Below is a small trained network, with its code and all its weights. Each question gives an input and a class and asks what happens when units are switched off, that is, made to give their printed mean instead of their output.

import numpy as np


def w(rows, s, z=0):
    codes = np.array(rows[::2]) - 128.0
    scale = np.full(codes.shape[1], s)
    scale[-1] = z or s
    return codes * scale


def f(y):
    return np.maximum(y, 0)


def log_softmax(a):
    a = a - a.max(-1, keepdims=True)
    return a - np.log(np.exp(a).sum(-1, keepdims=True))


def net(x, mask):
    res = np.array(x, float).reshape(1, 8) / 4 @ E
    y = f(res @ A[0][:, :-1].T + A[0][:, -1])
    res = res + np.where(mask, y, B[0][:, -1]) @ B[0][:, :-1]
    return log_softmax(res[-1] @ U[:, :-1].T + U[:, -1])


A, B = {}, {}
E = w([
[202,16,66,176,81,152,223,92,140,252,184,56],'x0',
[125,225,46,131,127,192,200,25,157,117,35,124],'x1',
[22,130,180,186,18,229,192,138,43,6,193,46],'x2',
[229,146,2,245,135,179,123,241,77,65,143,232],'x3',
[189,156,188,153,25,18,198,52,200,50,202,225],'x4',
[52,120,46,218,29,46,70,180,236,128,68,69],'x5',
[159,10,56,26,12,116,61,65,35,64,49,165],'x6',
[131,131,132,130,125,131,127,126,127,130,124,126],'x7',
],0.0041)
A[0] = w([
[99,224,78,108,133,174,181,29,168,123,31,107,152],'neuron 1',
[203,127,91,92,195,62,77,130,186,200,74,183,41],'neuron 2',
[191,147,201,41,218,206,172,88,34,126,181,181,105],'neuron 3',
[189,29,71,194,108,135,207,125,166,248,187,44,117],'neuron 4',
[119,50,192,123,129,65,56,211,120,133,205,116,209],'neuron 5',
[69,124,155,165,69,188,165,143,77,62,171,82,78],'neuron 6',
[108,202,166,187,202,124,173,157,194,178,164,112,56],'neuron 7',
[52,240,178,97,178,99,30,186,136,33,65,194,114],'neuron 8',
[180,136,160,145,42,42,180,64,173,69,194,205,79],'neuron 9',
[55,140,74,196,58,65,67,176,217,128,70,78,80],'neuron 10',
[222,138,47,223,136,171,144,205,86,71,157,225,67],'neuron 11',
[70,124,152,157,62,186,165,133,71,60,169,82,76],'neuron 12',
[119,211,68,126,126,185,203,36,151,119,45,116,175],'neuron 13',
[187,132,155,155,51,47,176,74,168,72,195,204,88],'neuron 14',
[54,235,174,104,179,102,33,185,130,40,70,186,120],'neuron 15',
[120,210,65,144,126,174,199,45,172,129,50,113,167],'neuron 16',
[61,140,79,193,62,70,72,174,214,128,78,84,79],'neuron 17',
[93,212,177,195,199,136,185,162,184,162,177,109,33],'neuron 18',
[222,145,48,225,140,166,144,206,90,70,160,230,68],'neuron 19',
[98,199,188,185,189,127,181,151,186,159,181,109,82],'neuron 20',
[65,135,153,177,65,193,176,134,80,56,169,81,42],'neuron 21',
[140,43,84,52,43,122,89,71,56,90,65,154,76],'neuron 22',
[99,195,183,185,191,126,178,153,183,152,180,109,97],'neuron 23',
[116,37,212,112,117,64,62,213,111,134,222,115,178],'neuron 24',
[216,145,55,216,136,163,138,200,95,78,159,214,81],'neuron 25',
[186,132,174,140,33,32,186,51,177,70,195,204,67],'neuron 26',
[92,203,177,195,186,145,180,158,173,149,173,106,49],'neuron 27',
[94,94,83,108,195,205,70,180,61,187,85,51,104],'neuron 28',
[192,33,67,204,111,142,212,122,169,253,184,38,116],'neuron 29',
[78,86,74,102,192,217,58,183,51,186,68,41,63],'neuron 30',
[63,114,224,34,130,90,151,39,164,160,137,62,64],'neuron 31',
[90,97,81,108,199,210,65,188,61,187,79,52,87],'neuron 32',
[66,130,151,170,72,189,160,146,80,62,159,80,79],'neuron 33',
[65,117,218,44,128,93,150,46,170,163,135,71,83],'neuron 34',
[214,126,88,92,208,50,72,133,200,213,73,196,4],'neuron 35',
[65,127,154,170,68,191,169,144,78,61,170,85,70],'neuron 36',
[58,130,153,167,67,192,158,139,75,53,160,76,64],'neuron 37',
[58,126,149,162,64,192,158,136,73,58,154,77,76],'neuron 38',
[119,198,65,131,118,180,197,43,154,123,47,115,175],'neuron 39',
[66,140,83,189,70,73,71,169,204,131,76,83,101],'neuron 40',
[140,42,86,45,40,113,87,69,51,80,64,162,68],'neuron 41',
[194,152,205,41,218,201,179,83,40,126,182,189,97],'neuron 42',
[139,31,85,30,26,109,79,54,43,74,55,166,39],'neuron 43',
[63,116,221,43,128,90,151,44,173,165,136,64,72],'neuron 44',
[120,204,74,136,118,184,203,38,153,122,51,113,189],'neuron 45',
[186,151,194,43,207,202,172,93,38,127,179,179,105],'neuron 46',
[55,237,176,102,179,102,36,182,133,39,68,187,118],'neuron 47',
],0.0043,0.004)
B[0] = w([
[142,89,223,172,132,96,85,188,68,128,183,174,232],'neuron 1',
[170,175,82,50,223,41,120,76,162,210,138,188,195],'neuron 2',
[52,41,51,228,162,57,175,93,140,53,101,94,254],'neuron 3',
[170,93,148,68,28,201,185,29,63,114,160,162,240],'neuron 4',
[130,101,226,177,120,104,78,178,52,130,184,181,249],'neuron 5',
[162,157,94,75,205,57,121,94,157,191,127,174,206],'neuron 6',
[201,151,81,114,150,181,76,159,190,72,185,68,194],'neuron 7',
[175,82,127,66,29,203,191,23,70,127,165,145,251],'neuron 8',
[85,167,204,118,132,195,215,207,211,108,35,165,208],'neuron 9',
[77,32,59,215,174,59,195,74,127,55,119,108,206],'neuron 10',
[32,211,72,127,46,121,52,133,62,216,49,45,224],'neuron 11',
[169,159,92,67,217,49,122,92,166,196,127,179,206],'neuron 12',
[141,93,217,171,131,94,79,188,66,129,185,170,239],'neuron 13',
[85,169,201,117,129,193,203,201,201,114,42,161,206],'neuron 14',
[174,88,130,69,33,204,187,29,74,127,162,148,248],'neuron 15',
[135,93,216,170,136,90,83,192,69,128,176,172,230],'neuron 16',
[76,35,59,213,171,63,191,74,125,59,117,110,199],'neuron 17',
[201,156,68,118,149,192,66,174,200,65,178,55,194],'neuron 18',
[37,206,72,125,48,121,58,134,66,213,55,49,226],'neuron 19',
[190,153,77,119,127,191,70,159,175,72,177,59,206],'neuron 20',
[175,160,91,54,220,34,128,76,162,212,121,199,198],'neuron 21',
[203,164,83,133,156,197,60,187,201,60,198,51,219],'neuron 22',
[183,146,88,120,124,185,79,150,166,81,173,71,209],'neuron 23',
[128,98,236,188,124,90,73,198,44,136,181,184,244],'neuron 24',
[46,195,81,128,57,121,70,132,73,203,64,61,219],'neuron 25',
[87,172,199,113,136,196,210,206,214,113,37,164,213],'neuron 26',
[200,155,71,118,144,185,68,166,193,71,181,54,192],'neuron 27',
[101,150,212,125,129,174,212,187,199,101,61,184,241],'neuron 28',
[165,95,140,73,32,198,182,32,69,114,155,156,245],'neuron 29',
[101,169,219,115,141,183,220,209,223,105,45,183,241],'neuron 30',
[42,217,61,135,52,125,60,153,70,216,40,54,223],'neuron 31',
[98,157,217,117,133,178,221,195,212,106,48,189,239],'neuron 32',
[168,160,97,68,202,61,120,90,156,194,127,176,206],'neuron 33',
[62,194,78,134,65,126,70,149,80,194,64,69,222],'neuron 34',
[190,191,65,20,254,11,116,51,181,243,141,213,197],'neuron 35',
[169,161,87,62,214,46,120,84,160,203,123,186,205],'neuron 36',
[173,165,92,58,214,51,122,88,162,206,127,183,207],'neuron 37',
[173,164,97,62,210,58,118,91,165,195,130,177,209],'neuron 38',
[136,96,216,169,131,95,80,188,65,132,181,171,232],'neuron 39',
[88,47,73,200,166,72,184,83,127,64,125,117,201],'neuron 40',
[210,167,71,135,163,201,55,184,210,53,204,41,221],'neuron 41',
[56,40,42,230,166,55,175,91,145,51,104,89,252],'neuron 42',
[214,172,59,132,167,205,47,190,212,53,207,30,226],'neuron 43',
[50,210,68,131,57,128,62,150,68,207,53,57,221],'neuron 44',
[137,92,214,168,133,96,82,183,68,129,181,173,242],'neuron 45',
[52,41,48,231,163,55,176,93,140,52,102,90,245],'neuron 46',
[174,85,128,69,34,200,185,31,75,124,162,146,247],'neuron 47',
],0.0044,0.0043)
U = w([
[182,170,91,38,226,28,120,68,177,220,126,195,99],'0',
[210,156,82,128,143,212,50,183,208,52,205,16,102],'1',
[29,198,93,136,49,127,63,144,54,212,31,44,103],'2',
[93,146,210,122,130,194,253,213,220,100,23,186,106],'3',
[60,15,68,234,165,48,198,69,126,45,114,98,113],'4',
[187,84,143,62,27,220,202,1,53,126,181,157,117],'5',
[124,125,151,141,129,118,113,137,111,124,149,143,253],'6',
[147,85,234,177,135,80,57,209,41,137,208,187,113],'7',
],0.0076,0.011)

Each question gives the input, the list of numbers given to net, and the class t.
The units are the neurons (one row each of A and B). Each row of codes is followed by its name. A weight is (code - 128) times the scale printed after its matrix; where a second scale follows, it is the last column's (A, B and U).
mask holds one flag per neuron, in row order. A switched-off neuron (its flag False) gives its mean, the last column of its row in B, instead of its output. The means were averaged over made-up inputs and are rounded, as every weight is.
A unit's drop is (log p(t) with every unit on - log p(t) with that unit switched off) / (log p(t) with every unit on - log p(t) with every unit switched off).
The circuit of an input: a set's keep is (log p(t) with only the set's units on - log p(t) with every unit switched off) / (log p(t) with every unit on - log p(t) with every unit switched off). Starting from the 12 units with the biggest drops (on a tie, the unit counted first), units are removed one at a time, each time the one whose removal leaves the highest keep (on an exact tie, the one counted first), for as long as the keep stays at least 0.8.
units of the circuit, in order: the units of the circuit, biggest drop first
unit that matters most: the unit with the biggest drop
top k neurons: the k neurons with the biggest drops, biggest first
drop of u: that unit's drop, to one decimal
input [-1,7,-4,-8,1,0,-4,-1], class 2: units of the circuit, in order	(neuron 31; neuron 44)
input [3,-7,1,-4,-1,1,4,-4], class 7: unit that matters most	neuron 24
input [2,-1,-5,6,-7,4,6,1], class 3: units of the circuit, in order	(neuron 30; neuron 32)
input [5,2,6,-7,2,-2,1,7], class 2: top 3 neurons	(neuron 31; neuron 44; neuron 34)
input [-8,1,0,-7,6,5,-3,-8], class 5: units of the circuit, in order	(neuron 8; neuron 47)
input [1,6,2,-7,6,-2,-6,1], class 2: top 3 neurons	(neuron 31; neuron 44; neuron 34)
input [4,-1,-6,-7,1,6,0,3], class 2: units of the circuit, in order	(neuron 44; neuron 31)
input [2,6,-2,2,1,-7,-3,2], class 4: units of the circuit, in order	(neuron 42; neuron 3)
input [-3,3,-5,-2,6,-2,6,-4], class 1: units of the circuit, in order	(neuron 43; neuron 41)
input [-8,-1,-1,7,2,5,4,3], class 5: units of the circuit, in order	(neuron 8; neuron 15)
input [2,4,-1,-4,5,-2,0,0], class 3: units of the circuit, in order	(neuron 26; neuron 9)
input [4,4,0,-2,-6,-5,-5,-6], class 3: units of the circuit, in order	(neuron 32; neuron 28)
input [-2,7,-1,6,-7,4,-5,-4], class 3: top 3 neurons	(neuron 32; neuron 30; neuron 28)
input [1,1,3,-5,8,-8,-6,-7], class 3: units of the circuit, in order	(neuron 26)
input [7,7,1,-5,-3,7,-2,3], class 4: top 2 neurons	(neuron 10; neuron 17)
input [-4,-2,2,-4,-8,-6,-7,-8], class 3: top 4 neurons	(neuron 32; neuron 30; neuron 28; neuron 43)
input [5,6,0,6,2,8,-8,-5], class 1: top 4 neurons	(neuron 18; neuron 7; neuron 27; neuron 20)
input [6,7,-4,-8,5,-4,-4,6], class 2: top 2 neurons	(neuron 31; neuron 44)
input [-3,0,-3,8,-2,6,7,-3], class 2: top 3 neurons	(neuron 11; neuron 19; neuron 25)
input [-2,-7,1,-5,-8,-3,5,-8], class 3: unit that matters most	neuron 30
input [8,3,-3,-1,-7,3,-8,2], class 1: top 2 neurons	(neuron 7; neuron 18)
input [6,-7,-3,1,3,8,-3,2], class 4: top 3 neurons	(neuron 10; neuron 17; neuron 40)
input [-4,-5,3,-8,-2,-1,2,-8], class 2: top 3 neurons	(neuron 31; neuron 44; neuron 34)
input [4,-2,-5,-7,-5,-4,8,2], class 1: top 3 neurons	(neuron 43; neuron 41; neuron 22)
input [-3,6,3,6,2,-5,-3,-6], class 2: drop of neuron 19	0.5
input [-6,1,-7,-7,-6,-8,-3,8], class 4: drop of neuron 46	0.4
input [3,-6,-3,-6,-4,4,-7,-6], class 1: drop of neuron 23	0.2
input [-1,6,8,1,5,-1,6,-3], class 0: drop of neuron 47	0.0
input [8,-8,-5,0,8,-8,4,4], class 3: top neuron	(neuron 26)
